Below are the code and all the weights of a small trained network. Each question names an input and a target symbol and asks about switching units off, where a switched-off unit gives its printed mean instead of its output.

import numpy as np


def w(rows, s, z=0):
    codes = np.array(rows[::2]) - 128.0
    scale = np.full(codes.shape[1], s)
    scale[-1] = z or s
    return codes * scale


def norm(h):
    return h / np.sqrt((h * h).mean(-1, keepdims=True) + 1e-5)


def f(y):
    return np.maximum(y, 0)


def softmax(a):
    e = np.exp(a - a.max(-1, keepdims=True))
    return e / e.sum(-1, keepdims=True)


def log_softmax(a):
    a = a - a.max(-1, keepdims=True)
    return a - np.log(np.exp(a).sum(-1, keepdims=True))


def net(x, mask):
    ids = ['γδεζθπσφ'.index(c) for c in x.split()]
    T = len(ids)
    res = E[ids] + P[:T]
    r = norm(res)
    for j in range(3):
        rows = slice(2 * j, 2 * j + 2)
        q, k, v = (r @ M[0][rows].T for M in (Q, K, V))
        z = softmax(np.where(np.tri(T) > 0, q @ k.T / 2**0.5, -1e9)) @ v
        o = O[0][rows]
        res = res + np.where(mask[j], z, o[:, -1]) @ o[:, :-1]
    y = f(norm(res) @ A[0][:, :-1].T + A[0][:, -1])
    res = res + np.where(mask[3:7], y, B[0][:, -1]) @ B[0][:, :-1]
    return log_softmax(norm(res)[-1] @ U[:, :-1].T + U[:, -1])


Q, K, V, O, A, B = {}, {}, {}, {}, {}, {}
E = w([
[90,155,127,132],'γ',
[150,138,81,162],'δ',
[93,89,108,116],'ε',
[82,98,117,123],'ζ',
[124,111,106,77],'θ',
[58,135,122,137],'π',
[4,53,119,147],'σ',
[139,96,218,136],'φ',
],0.028)
P = w([
[102,2,219,19],'0',
[115,74,187,68],'1',
[132,112,170,105],'2',
[143,123,153,121],'3',
[150,115,147,141],'4',
[144,136,126,145],'5',
[160,107,131,163],'6',
[134,170,98,144],'7',
[136,175,88,150],'8',
[127,211,75,125],'9',
],0.0057)
Q[0] = w([
[62,109,150,144],'H0',
[97,114,133,114],'H0',
[190,253,188,127],'H1',
[213,66,90,23],'H1',
[137,155,125,158],'H2',
[159,147,158,118],'H2',
],0.024)
K[0] = w([
[107,125,143,172],'H0',
[83,88,170,97],'H0',
[204,250,188,231],'H1',
[217,66,51,57],'H1',
[104,173,124,85],'H2',
[141,149,102,105],'H2',
],0.021)
V[0] = w([
[64,184,219,140],'H0',
[224,178,2,39],'H0',
[205,153,34,136],'H1',
[77,39,125,193],'H1',
[39,219,209,156],'H2',
[112,144,134,107],'H2',
],0.0094)
O[0] = w([
[146,198,136,47,165],'H0',
[63,134,108,254,2],'H0',
[97,167,169,94,28],'H1',
[104,174,109,155,178],'H1',
[88,171,116,199,142],'H2',
[134,136,133,160,131],'H2',
],0.0098,0.0082)
A[0] = w([
[75,50,64,103,3],'N0',
[105,115,137,27,72],'N1',
[219,42,28,124,132],'N2',
[128,145,1,141,168],'N3',
],0.013,0.004)
B[0] = w([
[216,118,61,108,177],'N0',
[69,75,140,230,250],'N1',
[69,250,203,127,187],'N2',
[178,211,156,94,175],'N3',
],0.014,0.011)
U = w([
[8,131,151,160,2],'γ',
[158,232,118,218,174],'δ',
[162,205,88,76,178],'ε',
[161,177,84,101,139],'ζ',
[150,150,112,148,20],'θ',
[145,149,115,149,21],'π',
[144,99,31,116,224],'σ',
[197,122,193,128,188],'φ',
],0.012,0.0044)

Each question gives the input, a string of symbols that net reads in full, and the target symbol t.
The units are the heads (2 rows each of Q, K, V and O) and the neurons (one row each of A and B). Each row of codes is followed by its name. A weight is (code - 128) times the scale printed after its matrix; where a second scale follows, it is the last column's (O, A, B and U).
mask holds one flag per unit, heads first, then neurons. A switched-off unit (its flag False) gives its mean, the last column of its rows in O or B, instead of its output. The means were averaged over made-up inputs and are rounded, as every weight is.
A unit's drop is (log p(t) with every unit on - log p(t) with that unit switched off) / (log p(t) with every unit on - log p(t) with every unit switched off).
The circuit of an input: a set's keep is (log p(t) with only the set's units on - log p(t) with every unit switched off) / (log p(t) with every unit on - log p(t) with every unit switched off). Starting from all 7 units, units are removed one at a time, each time the one whose removal leaves the highest keep (on an exact tie, the one counted first), for as long as the keep stays at least 0.8.
circuit, biggest first: the units of the circuit, biggest drop first
most important unit: the unit with the biggest drop
top k neurons: the k neurons with the biggest drops, biggest first
which heads matter: for each layer, one digit per head in row order, 1 if its drop is at least 0.15 and else 0, layers parted by /
drop when u is switched off: that unit's drop, to one decimal
input θ ζ φ θ γ π θ φ ζ, target δ: most important unit -> H1
input ζ π θ δ ε ε, target δ: top 2 neurons -> [N2 N1]
input δ ε δ δ ε ζ δ ζ φ ε, target ε: top 2 neurons -> [N3 N0]
input φ θ θ, target δ: which heads matter -> 110
input φ φ γ φ γ θ δ ε γ, target ε: top 3 neurons -> [N1 N2 N3]
input δ θ θ θ γ, target γ: circuit, biggest first -> [N0 N2 H1]
input φ φ δ φ φ ε γ, target γ: top 2 neurons -> [N0 N3]
input φ δ σ δ γ δ σ θ, target γ: circuit, biggest first -> [H1 N1]
input φ δ δ ζ θ, target γ: top 3 neurons -> [N2 N1 N3]
input ε φ θ φ φ φ ζ π ε, target δ: top 3 neurons -> [N1 N2 N3]
input ζ θ ζ, target δ: top 3 neurons -> [N2 N0 N1]
input φ ε φ θ φ φ σ, target σ: drop when N2 is switched off -> 0.1
input θ γ φ φ γ θ, target δ: drop when N1 is switched off -> 0.2
input γ γ γ, target ε: drop when H2 is switched off -> 1.9
